Below are the code and all the weights of a small trained network. Each question names an input and a class and asks about switching units off, where a switched-off unit gives its printed mean instead of its output.

import numpy as np


def w(rows, s, z=0):
    codes = np.array(rows[::2]) - 128.0
    scale = np.full(codes.shape[1], s)
    scale[-1] = z or s
    return codes * scale


def f(y):
    return np.maximum(y, 0)


def log_softmax(a):
    a = a - a.max(-1, keepdims=True)
    return a - np.log(np.exp(a).sum(-1, keepdims=True))


def net(x, mask):
    res = np.array(x, float).reshape(1, 6) / 4 @ E
    y = f(res @ A[0][:, :-1].T + A[0][:, -1])
    res = res + np.where(mask, y, B[0][:, -1]) @ B[0][:, :-1]
    return log_softmax(res[-1] @ U[:, :-1].T + U[:, -1])


A, B = {}, {}
E = w([
[36,78,168,121,135,134,118,136,178,118,142,171],'x0',
[84,68,134,87,147,141,124,156,146,115,148,168],'x1',
[67,101,97,141,120,113,129,150,145,118,76,155],'x2',
[46,161,119,231,93,91,133,125,181,123,52,133],'x3',
[119,197,130,124,184,105,206,251,207,51,226,149],'x4',
[189,51,35,65,150,137,136,178,69,119,113,146],'x5',
],0.012)
A[0] = w([
[154,118,115,126,129,123,129,162,144,126,163,127,41],'n0',
[119,155,61,173,122,132,124,181,130,126,29,134,76],'n1',
[128,149,116,126,135,136,141,141,120,124,150,114,70],'n2',
[243,199,115,101,134,133,124,154,103,128,186,116,100],'n3',
[140,119,131,159,137,123,133,136,151,123,160,125,33],'n4',
[48,254,162,197,126,133,129,158,212,122,167,128,68],'n5',
[106,115,113,66,150,131,133,238,172,115,220,153,58],'n6',
[123,136,115,139,138,118,141,149,140,116,145,126,49],'n7',
[126,167,118,113,138,132,132,138,126,126,114,127,3],'n8',
],0.025,0.0074)
B[0] = w([
[88,94,130,109,118,164,109,120,120,116,139,124,152],'n0',
[92,146,58,147,130,109,140,148,96,116,88,125,180],'n1',
[118,77,120,126,126,125,114,119,117,137,144,131,144],'n2',
[253,169,152,120,136,135,144,128,72,145,128,129,201],'n3',
[103,107,121,131,112,129,110,114,137,144,113,132,142],'n4',
[117,178,212,179,132,71,129,111,212,145,133,124,255],'n5',
[100,81,48,72,131,172,138,168,165,74,180,129,221],'n6',
[116,102,179,107,130,141,110,89,156,140,147,136,148],'n7',
[127,110,152,109,113,146,104,121,135,135,128,143,134],'n8',
],0.017,0.051)
U = w([
[109,117,89,102,147,130,156,200,170,32,199,174,34],'0',
[205,174,124,117,136,127,149,152,83,106,150,140,218],'1',
[76,150,55,179,104,78,130,151,86,101,60,145,45],'2',
[91,188,165,187,131,54,144,151,201,83,155,158,105],'3',
[62,27,195,90,79,181,1,47,90,177,110,172,249],'4',
],0.0075,0.0013)

Each question gives the input, the list of numbers given to net, and the class t.
The units are the neurons (one row each of A and B). Each row of codes is followed by its name. A weight is (code - 128) times the scale printed after its matrix; where a second scale follows, it is the last column's (A, B and U).
mask holds one flag per neuron, in row order. A switched-off neuron (its flag False) gives its mean, the last column of its row in B, instead of its output. The means were averaged over made-up inputs and are rounded, as every weight is.
A unit's drop is (log p(t) with every unit on - log p(t) with that unit switched off) / (log p(t) with every unit on - log p(t) with every unit switched off).
The circuit of an input: a set's keep is (log p(t) with only the set's units on - log p(t) with every unit switched off) / (log p(t) with every unit on - log p(t) with every unit switched off). Starting from all 9 units, units are removed one at a time, each time the one whose removal leaves the highest keep (on an exact tie, the one counted first), for as long as the keep stays at least 0.8.
circuit, biggest first: the units of the circuit, biggest drop first
unit that matters most: the unit with the biggest drop
k most important neurons: the k neurons with the biggest drops, biggest first
drop when u is switched off: that unit's drop, to one decimal
input [1,-8,-4,1,8,7], class 0: unit that matters most -> n6
input [6,0,-3,6,-1,8], class 2: 2 most important neurons -> [n5, n6]
input [5,-6,-7,-2,-5,-4], class 4: 3 most important neurons -> [n5, n3, n6]
input [7,-3,5,0,-1,2], class 2: circuit, biggest first -> [n5, n6]
input [0,2,-1,-6,-4,-4], class 1: circuit, biggest first -> [n5, n6]
input [3,-1,6,2,1,6], class 0: 2 most important neurons -> [n5, n4]
input [4,-5,0,-8,-6,-4], class 4: 2 most important neurons -> [n5, n3]
input [-1,7,-5,-3,-8,5], class 4: 2 most important neurons -> [n5, n3]
input [2,-3,-1,-2,-8,-4], class 4: 4 most important neurons -> [n5, n3, n6, n1]
input [-2,3,-1,0,-5,-6], class 4: drop when n1 is switched off -> 0.2
input [-4,8,0,-2,0,-2], class 0: drop when n5 is switched off -> 2.0
input [-4,6,-4,3,-3,4], class 2: drop when n3 is switched off -> 0.7
